Below are the code and all the weights of a small trained network. Each question names an input and a class and asks about switching units off, where a switched-off unit gives its printed mean instead of its output.

import numpy as np


def w(rows, s, z=0):
    codes = np.array(rows[::2]) - 128.0
    scale = np.full(codes.shape[1], s)
    scale[-1] = z or s
    return codes * scale


def norm(h):
    return h / np.sqrt((h * h).mean(-1, keepdims=True) + 1e-5)


def f(y):
    return np.maximum(y, 0)


def log_softmax(a):
    a = a - a.max(-1, keepdims=True)
    return a - np.log(np.exp(a).sum(-1, keepdims=True))


def net(x, mask):
    res = np.array(x, float).reshape(1, 2) / 4 @ E
    u = 0
    for l in range(4):
        y = f(norm(res) @ A[l][:, :-1].T + A[l][:, -1])
        res = res + np.where(mask[u : u + 3], y, B[l][:, -1]) @ B[l][:, :-1]
        u += 3
    return log_softmax(norm(res)[-1] @ U[:, :-1].T + U[:, -1])


A, B = {}, {}
E = w([
[189,57,80,121,140,76,153,160,223,229,238],'x0',
[109,209,168,27,44,32,89,77,253,142,128],'x1',
],0.003)
A[0] = w([
[100,212,119,85,153,194,151,133,5,76,77,255],'L0N0',
[189,78,115,188,159,172,120,173,55,131,126,205],'L0N1',
[153,175,176,166,25,126,74,111,180,127,73,118],'L0N2',
],0.0025,0.00061)
B[0] = w([
[109,1,160,215,153,64,113,100,233,142,179,254],'L0N0',
[19,106,142,84,186,53,207,51,225,155,199,216],'L0N1',
[74,88,106,112,209,107,220,99,152,167,208,201],'L0N2',
],0.002,0.0037)
A[1] = w([
[80,80,143,142,160,82,165,90,192,147,172,208],'L1N0',
[255,202,86,89,72,180,79,219,19,110,90,63],'L1N1',
[92,199,166,135,109,176,127,111,13,39,22,5],'L1N2',
],0.0065,0.0015)
B[1] = w([
[150,163,137,127,90,153,82,142,100,100,80,255],'L1N0',
[108,201,97,2,162,140,158,137,99,84,156,128],'L1N1',
[93,54,162,200,141,124,68,106,185,106,124,201],'L1N2',
],0.0045,0.0093)
A[2] = w([
[250,81,64,136,127,129,136,205,138,219,207,11],'L2N0',
[147,73,90,182,202,173,200,161,41,149,160,56],'L2N1',
[198,162,108,124,96,186,55,188,55,89,78,125],'L2N2',
],0.011,0.0013)
B[2] = w([
[40,53,196,224,164,134,57,76,159,45,88,247],'L2N0',
[175,215,87,2,93,112,131,158,139,157,155,219],'L2N1',
[144,131,116,171,106,154,217,131,91,202,119,211],'L2N2',
],0.0061,0.012)
A[3] = w([
[158,194,79,4,132,141,97,170,126,114,161,5],'L3N0',
[158,161,122,54,92,60,118,125,208,166,177,98],'L3N1',
[175,203,119,28,93,88,104,142,134,116,143,112],'L3N2',
],0.016,0.00028)
B[3] = w([
[49,250,83,14,125,247,136,140,64,97,55,244],'L3N0',
[123,187,50,55,176,237,182,183,13,124,119,244],'L3N1',
[83,179,74,2,158,184,66,159,153,86,137,253],'L3N2',
],0.0051,0.012)
U = w([
[84,78,171,168,145,122,71,98,165,81,112,194],'0',
[115,186,90,27,139,167,122,151,109,112,126,168],'1',
[163,134,130,159,88,129,201,128,107,197,120,171],'2',
[198,111,115,80,134,10,133,137,146,139,170,30],'3',
[208,119,129,103,131,82,125,149,149,131,209,9],'4',
[208,116,121,85,135,33,132,142,157,139,206,4],'5',
[194,110,117,74,134,6,134,138,146,141,184,31],'6',
],0.011,0.0032)

Each question gives the input, the list of numbers given to net, and the class t.
The units are the neurons (one row each of A and B). Each row of codes is followed by its name. A weight is (code - 128) times the scale printed after its matrix; where a second scale follows, it is the last column's (A, B and U).
mask holds one flag per neuron, layer by layer. A switched-off neuron (its flag False) gives its mean, the last column of its row in B, instead of its output. The means were averaged over made-up inputs and are rounded, as every weight is.
A unit's drop is (log p(t) with every unit on - log p(t) with that unit switched off) / (log p(t) with every unit on - log p(t) with every unit switched off).
most important unit: the unit with the biggest drop
top k neurons: the k neurons with the biggest drops, biggest first
k most important neurons of layer l: the k neurons of layer l with the biggest drops, biggest first
drop when u is switched off: that unit's drop, to one decimal
input [-2,3], class 2: top 4 neurons -> [L0N2, L2N1, L2N2, L3N2]
input [-7,-5], class 0: most important unit -> L1N2
input [-1,3], class 2: top 2 neurons -> [L2N2, L2N1]
input [-4,4], class 0: top 3 neurons -> [L2N1, L0N1, L3N1]
input [-3,-2], class 2: top 2 neurons -> [L0N0, L2N0]
input [-7,7], class 0: top 3 neurons -> [L2N1, L1N2, L3N0]
input [-3,-3], class 2: top 2 neurons -> [L0N0, L0N1]
input [-3,3], class 2: 2 most important neurons of layer 0 -> [L0N2, L0N0]
input [3,1], class 2: top 2 neurons -> [L2N2, L1N0]
input [0,2], class 2: top 2 neurons -> [L2N2, L2N1]
input [-3,-1], class 2: top 2 neurons -> [L0N0, L2N0]
input [-1,-1], class 2: drop when L1N0 is switched off -> 1.1
input [4,4], class 0: drop when L1N2 is switched off -> 1.2
input [-2,0], class 2: top neuron -> [L0N0]
input [-6,-4], class 0: drop when L1N2 is switched off -> 1.5
